[[142, 109, 128, 111, 146], [115, 136, 126, 135, 147], [104, 116, 124, 118, 136]] ==> 126
[[126, 134, 125, 119, 105, 128, 118], [107, 113, 123, 132, 140, 127, 131], [146, 138, 134, 118, 121, 131, 120]] ==> 132
[105, 115, 120, 105, 110, 103, 107] ==> 105
[[126, 124, 122, 117, 126, 128, 117], [135, 138, 142, 152, 137, 132, 143], [128, 135, 137, 146, 141, 125, 142]] ==> 152
[[114, 114, 116, 120, 118, 121, 127], [103, 114, 133, 127, 120, 133, 132], [155, 144, 126, 128, 137, 124, 129]] ==> 127
[[134, 126, 149, 121, 125], [131, 117, 131, 142, 146], [151, 131, 134, 130, 119]] ==> 131
[[120, 129, 124, 111, 107, 120, 145], [156, 138, 117, 121, 128, 128, 139], [121, 129, 123, 110, 108, 120, 143]] ==> 121
---
array([111, 154, 145, 121, 151]) -> 121

array([155, 129, 111, 147]) -> 129

array([143, 135, 128, 150, 119, 109]) -> 119

array([[149, 152, 148, 151, 145],
       [107, 104, 111, 108, 108]]) -> 107

array([106, 137, 107, 134, 125]) -> 107

array([113, 142, 129, 156, 127, 146, 131]) -> 127

array([135, 145, 120, 156, 129]) -> 129
---
[139 141 150 118 131 125 131] Out: 131, 139

[[138 137 126 128  99]
 [128 115 139 128 147]] Out: 99, 128

[135 107 139 122 118 128] Out: 128, 135

[[112 116 114 114 106 127]
 [103 104  99 101 104 138]] Out: 127, 103

[121 123 104 110 137] Out: 137, 121

[[102 141 122 138 139]
 [149 132 140 149 118]
 [145 103 139 137 102]] Out: 139, 145
---
array([[130, 121, 123, 115, 129, 136],
       [103, 123, 112, 120, 101, 122],
       [138, 123, 132, 128, 139, 139]]) -> 103

array([[149, 122, 140, 130, 149, 137, 119],
       [139, 135, 137, 136, 142, 134, 125],
       [126, 129, 118, 113, 126, 130, 128]]) -> 139

array([[135, 116, 119, 124, 123, 119, 145],
       [118, 109, 114, 122, 119, 130, 127],
       [126, 106, 126, 121, 118, 123, 132]]) -> 118

array([[116, 131, 141, 142, 105],
       [136, 140, 107, 108, 129],
       [145, 117, 129, 120, 119]]) -> 136

array([[128, 126, 129, 130, 128, 129, 128],
       [121, 137, 139, 107, 133, 123, 124],
       [129, 127, 129, 129, 128, 128, 127]]) -> 121

array([[136, 127, 115, 109, 131, 101],
       [128, 137, 117, 115, 130, 113],
       [117, 122, 125, 126, 138, 127]]) -> 128

array([[133, 138, 130, 109, 119],
       [115, 112, 112, 149, 112],
       [143, 137, 140, 109, 150]]) -> 115

array([[115, 128, 155, 104],
       [150, 147, 156, 152],
       [140, 147, 130, 134]]) -> 150
---
[[120 135 114 103]
 [102 138 129 108]] >> 135

[[127 129 129 129 128 129 127]
 [136 145 129 104 134 146 130]] >> 128

[[134 127 123 144 132 138]
 [130 150 130 128 135 115]] >> 144

[[147 102 132 132 125]
 [137 107 134 124 124]] >> 132

[[102 151 101 103 158 156 104]
 [103 140 155 155 100 145 154]] >> 158

[[114 153 128 149]
 [126 130 142 123]] >> 153

[[117 124 132 124]
 [150 135 115 144]] >> 124
---
[142 156 146 144 126 116 103] Out: 142

[119 129 132 136 103 127 145] Out: 129

[[128 134 137 149 144]
 [129 127 126 113 117]
 [129 137 140 152 144]] Out: 134

[144 132 147 110 107] Out: 132

[150 143 133 121 111 104 101] Out: 121

[148 101 107 126 104] Out: 107
---
[[134 104 108 106]
 [138 126 126 137]
 [131 132 134 125]] ans = 134

[[142 155 141 127 137 132]
 [133 135 126 125 136 118]
 [145 154 135 119 140 119]] ans = 142

[[118 144 112 151]
 [130 151 151 114]
 [127 130 151 106]] ans = 118

[[108 108 115 145 153 144 105]
 [138 141 126 148 148 139 108]
 [125 104 140 140 143 127 119]] ans = 108

[[125 124 147 128 134 117 120]
 [133 111 119 128 149 146 133]
 [135 110 131 128 130 122 118]] ans = 125

[[135 121 115 137]
 [129 103 117 137]
 [119 149 115 101]] ans = 135
